(in the rows, 128 means zero)
Each row is followed by its class.
151, 101, 136, 126, 118, 130, 143, 155, 136, 153, 143, 158, 96, 113, 136, 160, 145, 163, 136, 141, 127, 97, 140, 87, 136, 128, 120, 105, 78, 109, 154, 114, 136, 155, 175	filuv
152, 186, 158, 109, 133, 190, 149, 83, 200, 111, 95, 112, 155, 135, 131, 150, 193, 151, 121, 120, 107, 63, 123, 101, 150, 98, 157, 155, 93, 40, 128, 165, 113, 154, 165	nog
162, 135, 81, 135, 138, 136, 114, 120, 76, 123, 149, 156, 106, 110, 98, 133, 142, 127, 138, 134, 133, 135, 85, 120, 118, 137, 125, 118, 108, 114, 168, 108, 121, 127, 188	nog
145, 100, 155, 141, 165, 120, 113, 153, 117, 136, 173, 140, 179, 164, 84, 150, 97, 86, 81, 114, 86, 148, 131, 127, 132, 115, 75, 134, 116, 121, 96, 112, 150, 174, 107	livet
126, 94, 109, 43, 128, 143, 83, 178, 178, 135, 129, 183, 120, 120, 117, 219, 94, 142, 133, 105, 86, 159, 135, 114, 131, 95, 81, 112, 112, 114, 156, 117, 136, 110, 118	Pofe
162, 120, 125, 122, 144, 122, 128, 114, 143, 126, 180, 144, 116, 136, 109, 113, 163, 112, 133, 153, 151, 138, 136, 103, 137, 111, 87, 120, 111, 107, 100, 121, 118, 155, 152	filuv
138, 97, 77, 136, 135, 111, 94, 157, 87, 102, 120, 135, 63, 121, 68, 129, 121, 92, 145, 133, 133, 150, 108, 109, 125, 126, 143, 99, 150, 123, 155, 91, 102, 108, 148	livet
136, 95, 68, 108, 140, 146, 118, 128, 101, 115, 123, 130, 43, 106, 143, 151, 116, 130, 138, 110, 130, 139, 112, 120, 113, 117, 140, 125, 105, 116, 169, 95, 100, 121, 189	Zif
109, 110, 136, 74, 132, 141, 100, 172, 169, 134, 132, 171, 152, 134, 127, 176, 84, 167, 127, 93, 119, 142, 169, 128, 109, 68, 132, 111, 129, 153, 132, 100, 122, 80, 131	Zak
167, 120, 138, 108, 137, 167, 126, 148, 152, 142, 173, 158, 158, 171, 125, 148, 101, 105, 74, 117, 85, 126, 117, 177, 153, 112, 95, 137, 115, 125, 115, 119, 133, 194, 128	Luz
160, 121, 77, 103, 132, 134, 106, 118, 82, 69, 146, 168, 84, 114, 80, 139, 101, 120, 127, 110, 121, 139, 118, 160, 150, 115, 134, 111, 134, 133, 182, 76, 123, 91, 167	bel
126, 141, 155, 123, 148, 131, 113, 155, 126, 135, 163, 146, 152, 140, 92, 103, 146, 111, 158, 135, 156, 155, 133, 118, 150, 84, 103, 110, 125, 140, 101, 133, 117, 133, 139	Zak
98, 163, 117, 180, 184, 181, 112, 89, 95, 112, 153, 57, 107, 117, 121, 163, 189, 96, 131, 120, 141, 168, 220, 135, 113, 172, 70, 116, 77, 128, 141, 147, 139, 122, 124	zasef
124, 103, 126, 132, 108, 129, 146, 161, 152, 159, 133, 138, 98, 123, 165, 165, 150, 158, 163, 170, 90, 94, 135, 91, 153, 126, 99, 120, 91, 104, 141, 127, 133, 161, 143	Pofe
164, 78, 147, 147, 138, 178, 114, 109, 127, 121, 150, 140, 147, 194, 164, 118, 74, 124, 89, 119, 76, 123, 127, 160, 162, 103, 99, 154, 122, 80, 83, 98, 146, 179, 142	Tir
193, 122, 153, 149, 153, 141, 131, 134, 135, 138, 131, 124, 192, 189, 149, 168, 41, 76, 59, 143, 55, 128, 151, 168, 131, 112, 107, 142, 91, 99, 96, 119, 122, 166, 142	filuv
183, 86, 185, 110, 151, 173, 123, 110, 154, 126, 156, 130, 177, 182, 116, 139, 63, 101, 68, 112, 87, 141, 121, 149, 153, 120, 76, 137, 110, 135, 83, 121, 144, 153, 116	Tir
147, 96, 164, 156, 150, 155, 127, 119, 135, 119, 152, 116, 178, 169, 135, 157, 85, 85, 79, 90, 65, 155, 150, 168, 191, 110, 94, 146, 93, 123, 136, 80, 155, 182, 134	bel
107, 182, 127, 154, 152, 141, 117, 117, 109, 140, 135, 97, 154, 111, 105, 182, 175, 148, 152, 112, 116, 140, 198, 107, 137, 149, 78, 115, 51, 80, 163, 111, 168, 103, 161	nog
124, 218, 123, 123, 144, 176, 143, 101, 181, 88, 103, 122, 140, 151, 148, 126, 146, 142, 123, 116, 127, 65, 102, 131, 127, 87, 181, 142, 115, 19, 168, 159, 113, 185, 160	Luz
81, 241, 95, 155, 162, 132, 115, 77, 95, 109, 129, 88, 158, 104, 89, 142, 186, 105, 126, 133, 126, 134, 196, 105, 86, 114, 127, 83, 58, 129, 184, 125, 153, 93, 141	livet
121, 159, 103, 110, 139, 127, 119, 136, 136, 139, 177, 144, 119, 135, 115, 93, 139, 124, 145, 168, 136, 145, 112, 109, 93, 127, 72, 126, 114, 130, 113, 147, 135, 169, 102	Luz
150, 79, 58, 124, 130, 139, 101, 110, 85, 87, 160, 115, 53, 108, 128, 117, 108, 118, 125, 142, 143, 163, 118, 154, 133, 137, 127, 110, 150, 135, 147, 82, 109, 86, 149	zasef
129, 99, 139, 99, 139, 106, 109, 114, 136, 121, 174, 143, 132, 142, 93, 112, 149, 78, 133, 140, 130, 153, 97, 74, 145, 99, 100, 148, 107, 116, 129, 143, 121, 165, 111	livet
138, 125, 135, 128, 156, 145, 86, 136, 129, 140, 171, 141, 116, 141, 72, 120, 163, 107, 139, 144, 130, 172, 125, 96, 118, 112, 61, 135, 132, 102, 83, 126, 135, 158, 128	nog
170, 113, 56, 110, 130, 144, 114, 122, 99, 127, 134, 136, 76, 124, 135, 127, 112, 102, 141, 142, 147, 140, 124, 130, 108, 143, 156, 113, 136, 123, 145, 118, 93, 95, 176	filuv
174, 89, 169, 124, 162, 134, 120, 151, 129, 130, 173, 141, 210, 170, 63, 164, 100, 80, 73, 116, 67, 146, 132, 113, 175, 108, 63, 123, 88, 114, 95, 113, 137, 172, 126	livet
179, 155, 140, 105, 147, 175, 146, 125, 188, 99, 107, 105, 111, 134, 137, 119, 156, 153, 125, 143, 131, 73, 113, 147, 158, 114, 123, 138, 101, 18, 94, 144, 114, 175, 148	zasef
138, 121, 146, 85, 111, 148, 142, 123, 199, 107, 100, 123, 131, 150, 145, 160, 171, 151, 173, 124, 134, 69, 116, 117, 195, 122, 155, 156, 111, 14, 127, 135, 137, 150, 154	Pofe
95, 174, 117, 193, 171, 148, 109, 112, 67, 149, 158, 66, 137, 128, 81, 169, 165, 100, 153, 117, 146, 163, 212, 126, 129, 159, 47, 129, 68, 110, 146, 116, 141, 110, 163	nog
128, 116, 153, 103, 144, 145, 101, 105, 138, 135, 175, 130, 142, 140, 125, 91, 146, 75, 137, 147, 133, 162, 133, 94, 134, 81, 122, 147, 140, 132, 104, 145, 105, 126, 128	Zak
171, 121, 153, 147, 147, 164, 124, 89, 116, 106, 144, 129, 209, 167, 125, 114, 69, 100, 60, 124, 68, 131, 114, 138, 144, 98, 83, 137, 129, 112, 90, 133, 123, 150, 129	Tir
135, 94, 150, 124, 156, 103, 127, 160, 175, 156, 165, 127, 146, 149, 115, 141, 148, 90, 156, 147, 137, 170, 113, 97, 143, 134, 56, 138, 143, 113, 90, 145, 118, 181, 105	Pofe
175, 116, 161, 127, 150, 121, 127, 126, 153, 122, 167, 124, 156, 167, 110, 148, 95, 98, 83, 139, 72, 152, 148, 165, 160, 128, 50, 143, 87, 98, 107, 90, 154, 171, 101	Luz
121, 114, 131, 69, 135, 166, 91, 172, 155, 168, 130, 163, 168, 123, 116, 196, 53, 167, 91, 62, 103, 163, 127, 139, 95, 73, 87, 137, 115, 133, 142, 123, 142, 110, 121	nog
125, 175, 144, 126, 137, 159, 148, 96, 179, 135, 107, 131, 141, 132, 156, 111, 231, 130, 122, 124, 117, 65, 124, 92, 125, 84, 166, 159, 96, 34, 129, 164, 123, 217, 146	livet
150, 108, 120, 187, 156, 156, 109, 123, 96, 105, 129, 121, 201, 181, 97, 137, 116, 80, 75, 103, 56, 156, 155, 163, 169, 89, 79, 139, 120, 93, 71, 100, 123, 174, 118	livet
117, 120, 143, 126, 141, 123, 117, 101, 149, 145, 137, 108, 126, 142, 152, 81, 119, 104, 150, 154, 145, 175, 139, 127, 89, 91, 105, 153, 113, 167, 95, 129, 117, 123, 90	Zak
120, 97, 151, 138, 131, 102, 125, 113, 103, 121, 166, 143, 105, 143, 112, 138, 157, 81, 115, 173, 103, 131, 132, 86, 128, 99, 75, 150, 79, 156, 120, 131, 105, 188, 151	Zif
146, 119, 147, 174, 156, 155, 139, 98, 88, 120, 154, 113, 190, 163, 95, 118, 110, 112, 75, 103, 104, 133, 143, 150, 135, 90, 97, 152, 129, 128, 84, 136, 133, 151, 106	livet
127, 103, 134, 126, 107, 131, 154, 149, 138, 150, 126, 141, 122, 105, 147, 145, 136, 163, 138, 132, 81, 113, 149, 107, 153, 126, 70, 136, 73, 147, 142, 127, 137, 159, 118	bel
117, 123, 184, 113, 139, 163, 153, 96, 177, 113, 116, 94, 102, 141, 134, 162, 144, 134, 104, 127, 120, 51, 126, 88, 113, 115, 144, 166, 72, 87, 125, 138, 132, 178, 162	Zif
149, 105, 57, 131, 133, 135, 113, 140, 73, 87, 112, 136, 57, 112, 109, 142, 117, 116, 164, 89, 136, 152, 130, 183, 160, 161, 130, 128, 134, 118, 174, 80, 120, 97, 156	bel
132, 71, 149, 107, 142, 163, 119, 128, 155, 114, 146, 113, 135, 194, 127, 184, 52, 100, 86, 119, 84, 115, 135, 150, 144, 105, 86, 154, 54, 140, 96, 87, 129, 173, 153	Zif
169, 107, 145, 134, 157, 203, 124, 101, 129, 151, 171, 98, 149, 160, 142, 113, 64, 86, 72, 119, 89, 122, 114, 154, 157, 116, 62, 136, 97, 104, 98, 115, 134, 170, 151	Tir
127, 74, 145, 50, 111, 146, 89, 182, 162, 183, 143, 163, 112, 131, 108, 202, 61, 189, 115, 90, 118, 159, 161, 125, 106, 83, 102, 133, 124, 146, 138, 94, 150, 78, 128	nog
120, 118, 135, 54, 161, 148, 103, 173, 173, 137, 164, 162, 120, 128, 124, 193, 63, 136, 89, 91, 93, 162, 130, 103, 101, 65, 109, 100, 118, 163, 145, 123, 124, 118, 142	Zif
130, 82, 126, 146, 102, 121, 148, 171, 121, 164, 129, 152, 109, 103, 155, 171, 131, 153, 147, 156, 81, 106, 108, 88, 160, 121, 85, 116, 89, 126, 166, 128, 125, 167, 147	Pofe
125, 52, 145, 40, 111, 156, 78, 186, 170, 136, 147, 174, 110, 139, 139, 196, 93, 160, 102, 90, 112, 174, 162, 140, 144, 95, 149, 112, 153, 155, 140, 114, 145, 96, 112	zasef
146, 98, 122, 55, 127, 158, 104, 157, 146, 127, 131, 182, 110, 133, 116, 172, 53, 186, 111, 66, 133, 152, 145, 159, 128, 73, 103, 109, 150, 152, 143, 120, 114, 65, 128	Tir
154, 120, 120, 87, 141, 129, 113, 90, 149, 120, 153, 166, 140, 126, 147, 111, 165, 94, 117, 120, 115, 162, 109, 113, 134, 118, 89, 139, 131, 123, 130, 150, 109, 149, 123	Tir
156, 128, 138, 147, 171, 186, 113, 101, 123, 130, 163, 113, 170, 169, 150, 175, 104, 85, 86, 118, 55, 150, 166, 155, 157, 106, 103, 145, 125, 75, 115, 123, 146, 147, 137	Pofe
155, 114, 116, 64, 146, 176, 97, 170, 147, 138, 135, 181, 120, 134, 121, 195, 64, 154, 97, 77, 122, 157, 149, 148, 90, 110, 153, 95, 139, 155, 141, 133, 145, 84, 133	filuv
164, 126, 153, 151, 155, 175, 115, 154, 125, 117, 145, 148, 199, 180, 115, 167, 99, 100, 91, 121, 61, 119, 115, 145, 180, 92, 122, 123, 148, 54, 100, 125, 141, 182, 158	Pofe
99, 185, 88, 176, 181, 167, 110, 116, 73, 141, 134, 99, 131, 105, 119, 163, 168, 126, 160, 114, 138, 156, 183, 112, 86, 149, 85, 114, 104, 70, 156, 141, 155, 122, 151	Pofe
152, 180, 164, 107, 130, 174, 152, 89, 204, 107, 68, 93, 140, 132, 153, 125, 143, 122, 117, 129, 102, 50, 109, 101, 161, 99, 134, 145, 83, 16, 144, 164, 96, 166, 162	Tir
135, 189, 144, 113, 150, 171, 153, 78, 186, 123, 100, 95, 183, 115, 186, 113, 175, 123, 131, 110, 120, 79, 130, 109, 131, 113, 198, 143, 100, 40, 145, 142, 126, 135, 169	Zak
146, 71, 75, 105, 96, 142, 97, 140, 58, 135, 133, 160, 73, 108, 122, 148, 107, 108, 154, 149, 125, 143, 87, 115, 143, 133, 154, 119, 139, 126, 187, 116, 123, 101, 174	Pofe
108, 95, 142, 30, 136, 173, 108, 158, 153, 177, 182, 134, 86, 106, 134, 167, 74, 123, 89, 92, 122, 164, 139, 106, 94, 84, 126, 117, 154, 219, 132, 158, 125, 80, 120	Zif
122, 106, 131, 116, 121, 113, 114, 131, 151, 154, 164, 128, 121, 133, 109, 118, 157, 107, 146, 150, 137, 147, 106, 114, 133, 129, 61, 155, 114, 144, 95, 126, 126, 160, 113	nog
178, 115, 172, 169, 162, 165, 127, 142, 151, 125, 137, 128, 162, 144, 80, 152, 76, 121, 60, 115, 60, 144, 92, 149, 144, 79, 33, 133, 112, 134, 80, 115, 117, 180, 109	nog
130, 117, 75, 112, 134, 139, 107, 139, 99, 134, 133, 93, 96, 125, 154, 119, 70, 79, 175, 128, 146, 168, 123, 143, 149, 138, 177, 100, 123, 152, 177, 95, 97, 47, 174	Zak
157, 120, 62, 103, 129, 145, 95, 140, 70, 124, 146, 166, 96, 108, 126, 151, 116, 96, 142, 130, 114, 141, 86, 132, 145, 124, 159, 111, 150, 78, 193, 112, 122, 114, 192	Pofe
147, 117, 60, 121, 141, 146, 110, 135, 98, 100, 153, 159, 32, 131, 114, 136, 110, 133, 144, 112, 161, 144, 107, 152, 114, 122, 156, 117, 153, 112, 199, 92, 95, 123, 174	Luz
171, 97, 58, 103, 159, 134, 81, 140, 101, 107, 154, 137, 53, 97, 140, 131, 126, 84, 133, 131, 123, 198, 105, 140, 138, 146, 124, 100, 132, 89, 179, 90, 113, 122, 162	zasef
198, 96, 158, 144, 161, 151, 111, 132, 111, 144, 146, 139, 179, 185, 132, 171, 89, 88, 68, 104, 91, 158, 180, 169, 141, 120, 129, 145, 122, 69, 99, 97, 147, 156, 162	filuv
138, 41, 166, 149, 100, 149, 142, 149, 124, 155, 142, 135, 79, 115, 141, 135, 157, 200, 108, 139, 131, 101, 158, 124, 142, 104, 87, 149, 113, 113, 101, 104, 140, 178, 133	zasef
124, 103, 138, 79, 125, 147, 104, 166, 129, 120, 151, 182, 140, 120, 84, 175, 74, 165, 94, 84, 100, 142, 147, 141, 112, 102, 108, 108, 140, 185, 141, 99, 168, 102, 111	bel
139, 129, 129, 153, 154, 104, 120, 94, 126, 129, 150, 123, 117, 139, 132, 119, 159, 97, 128, 156, 142, 157, 169, 101, 81, 129, 104, 149, 126, 108, 107, 135, 123, 146, 122	filuv
